Here is a tiny trained network, its code and every weight. The questions are about switching its units off for an input and a target symbol, where a switched-off unit gives its printed mean instead of its output.

import numpy as np


def w(rows, s, z=0):
    codes = np.array(rows[::2]) - 128.0
    scale = np.full(codes.shape[1], s)
    scale[-1] = z or s
    return codes * scale


def norm(h):
    return h / np.sqrt((h * h).mean(-1, keepdims=True) + 1e-5)


def softmax(a):
    e = np.exp(a - a.max(-1, keepdims=True))
    return e / e.sum(-1, keepdims=True)


def log_softmax(a):
    a = a - a.max(-1, keepdims=True)
    return a - np.log(np.exp(a).sum(-1, keepdims=True))


def net(x, mask):
    ids = ['αδεζθλμξπτφψω'.index(c) for c in x.split()]
    T = len(ids)
    res = E[ids] + P[:T]
    u = 0
    for l in range(2):
        r = norm(res)
        for j in range(3):
            rows = slice(4 * j, 4 * j + 4)
            q, k, v = (r @ M[l][rows].T for M in (Q, K, V))
            z = softmax(np.where(np.tri(T) > 0, q @ k.T / 4**0.5, -1e9)) @ v
            o = O[l][rows]
            res = res + np.where(mask[u + j], z, o[:, -1]) @ o[:, :-1]
        u += 3
    return log_softmax(norm(res)[-1] @ U[:, :-1].T + U[:, -1])


Q, K, V, O = {}, {}, {}, {}
E = w([
[119,122,106],'α',
[35,141,253],'δ',
[141,131,144],'ε',
[119,122,107],'ζ',
[119,125,108],'θ',
[133,106,124],'λ',
[141,131,143],'μ',
[116,128,107],'ξ',
[119,123,105],'π',
[129,148,132],'τ',
[119,120,107],'φ',
[142,133,144],'ψ',
[141,131,143],'ω',
],0.026)
P = w([
[126,131,126],'0',
[142,132,127],'1',
[120,123,142],'2',
[156,144,112],'3',
[109,122,154],'4',
[176,146,96],'5',
[88,122,161],'6',
[219,150,65],'7',
[43,113,200],'8',
[255,180,35],'9',
],0.0071)
Q[0] = w([
[177,142,156],'0.h1',
[111,165,175],'0.h1',
[63,92,90],'0.h1',
[131,109,138],'0.h1',
[84,140,160],'0.h2',
[107,162,132],'0.h2',
[101,140,137],'0.h2',
[131,149,112],'0.h2',
[193,130,93],'0.h3',
[164,116,119],'0.h3',
[46,88,253],'0.h3',
[158,156,68],'0.h3',
],0.018)
K[0] = w([
[53,109,174],'0.h1',
[70,80,112],'0.h1',
[206,152,81],'0.h1',
[105,159,121],'0.h1',
[185,163,80],'0.h2',
[150,118,57],'0.h2',
[158,138,89],'0.h2',
[128,100,111],'0.h2',
[45,136,154],'0.h3',
[91,144,137],'0.h3',
[247,161,40],'0.h3',
[53,75,214],'0.h3',
],0.013)
V[0] = w([
[172,116,2],'0.h1',
[144,24,152],'0.h1',
[208,123,159],'0.h1',
[163,49,38],'0.h1',
[98,52,140],'0.h2',
[236,147,108],'0.h2',
[25,131,131],'0.h2',
[229,153,52],'0.h2',
[39,213,102],'0.h3',
[19,175,93],'0.h3',
[6,58,85],'0.h3',
[141,2,128],'0.h3',
],0.0079)
O[0] = w([
[88,54,54,254],'0.h1',
[145,59,180,176],'0.h1',
[204,111,111,181],'0.h1',
[103,47,108,255],'0.h1',
[178,142,157,221],'0.h2',
[111,144,45,140],'0.h2',
[132,99,192,99],'0.h2',
[128,110,1,176],'0.h2',
[54,148,52,83],'0.h3',
[45,112,52,130],'0.h3',
[69,37,92,252],'0.h3',
[158,53,171,247],'0.h3',
],0.0083,0.00061)
Q[1] = w([
[82,162,168],'1.h1',
[99,124,151],'1.h1',
[121,152,107],'1.h1',
[141,90,135],'1.h1',
[77,153,251],'1.h2',
[117,135,161],'1.h2',
[145,107,125],'1.h2',
[106,160,212],'1.h2',
[123,92,134],'1.h3',
[115,139,191],'1.h3',
[80,109,128],'1.h3',
[104,74,120],'1.h3',
],0.014)
K[1] = w([
[105,138,178],'1.h1',
[87,128,156],'1.h1',
[147,105,124],'1.h1',
[107,138,101],'1.h1',
[234,110,8],'1.h2',
[164,129,117],'1.h2',
[100,142,116],'1.h2',
[218,91,35],'1.h2',
[172,118,125],'1.h3',
[115,82,163],'1.h3',
[151,152,191],'1.h3',
[180,132,140],'1.h3',
],0.014)
V[1] = w([
[89,195,114],'1.h1',
[184,85,139],'1.h1',
[254,152,119],'1.h1',
[144,22,212],'1.h1',
[32,176,232],'1.h2',
[95,132,174],'1.h2',
[49,148,213],'1.h2',
[34,147,239],'1.h2',
[113,133,143],'1.h3',
[9,131,112],'1.h3',
[235,221,85],'1.h3',
[134,180,106],'1.h3',
],0.0051)
O[1] = w([
[163,91,152,92],'1.h1',
[67,151,91,143],'1.h1',
[42,91,103,85],'1.h1',
[125,253,59,155],'1.h1',
[100,45,14,2],'1.h2',
[115,87,91,87],'1.h2',
[85,73,74,44],'1.h2',
[90,57,59,23],'1.h2',
[131,142,140,117],'1.h3',
[214,173,211,150],'1.h3',
[93,45,111,72],'1.h3',
[149,78,126,102],'1.h3',
],0.0047,0.00088)
U = w([
[102,102,117,75],'α',
[30,137,227,196],'δ',
[191,151,127,92],'ε',
[103,99,121,92],'ζ',
[92,113,113,134],'θ',
[194,8,215,228],'λ',
[183,147,125,37],'μ',
[63,120,104,253],'ξ',
[107,107,116,55],'π',
[88,254,55,80],'τ',
[96,85,129,154],'φ',
[187,155,124,48],'ψ',
[200,159,121,122],'ω',
],0.011,0.0018)

Each question gives the input, a string of symbols that net reads in full, and the target symbol t.
The units are the heads (4 rows each of Q, K, V and O). Each row of codes is followed by its name. A weight is (code - 128) times the scale printed after its matrix; where a second scale follows, it is the last column's (O and U).
mask holds one flag per head, layer by layer. A switched-off head (its flag False) gives its mean, the last column of its rows in O, instead of its output. The means were averaged over made-up inputs and are rounded, as every weight is.
A unit's drop is (log p(t) with every unit on - log p(t) with that unit switched off) / (log p(t) with every unit on - log p(t) with every unit switched off).
The circuit of an input: a set's keep is (log p(t) with only the set's units on - log p(t) with every unit switched off) / (log p(t) with every unit on - log p(t) with every unit switched off). Starting from all 6 units, units are removed one at a time, each time the one whose removal leaves the highest keep (on an exact tie, the one counted first), for as long as the keep stays at least 0.8.
circuit, biggest first: the units of the circuit, biggest drop first
unit that matters most: the unit with the biggest drop
heads that matter: for each layer, one digit per head in row order, 1 if its drop is at least 0.15 and else 0, layers parted by /
drop of u: that unit's drop, to one decimal
input φ λ λ ψ, target λ: circuit, biggest first -> [0.h1]
input μ λ λ π λ λ λ ω, target λ: heads that matter -> 001 / 000
input λ λ τ φ, target τ: heads that matter -> 000 / 000
input λ τ ε λ ζ, target λ: heads that matter -> 001 / 010
input θ α λ λ λ ω, target λ: heads that matter -> 101 / 000
input ε α ζ δ δ δ λ, target δ: circuit, biggest first -> [0.h2 1.h2]
input ζ λ ω ε τ θ ξ τ τ, target τ: heads that matter -> 011 / 000
input ξ λ ω α λ ε, target λ: heads that matter -> 101 / 000
input θ λ ψ λ λ ε τ ζ, target τ: heads that matter -> 001 / 000
input α τ ψ τ τ, target τ: heads that matter -> 000 / 000
input π ω ε λ ω τ λ τ θ, target τ: heads that matter -> 001 / 000
input μ τ ε, target τ: heads that matter -> 001 / 000
input τ δ θ λ δ, target λ: heads that matter -> 001 / 000
input λ λ λ ξ ξ τ λ λ, target λ: heads that matter -> 011 / 000
input λ ω ξ ψ ψ ψ λ τ π, target τ: unit that matters most -> 0.h3
input λ ψ θ λ τ ψ μ λ ζ, target λ: heads that matter -> 101 / 000
input λ λ ψ τ τ α, target τ: drop of 0.h3 -> 0.1
input μ ξ ζ τ λ ω φ τ ψ, target τ: drop of 0.h2 -> 0.4
input τ λ ψ τ λ λ α, target λ: drop of 1.h2 -> 0.0
input τ δ λ δ φ, target δ: circuit, biggest first -> [0.h2]
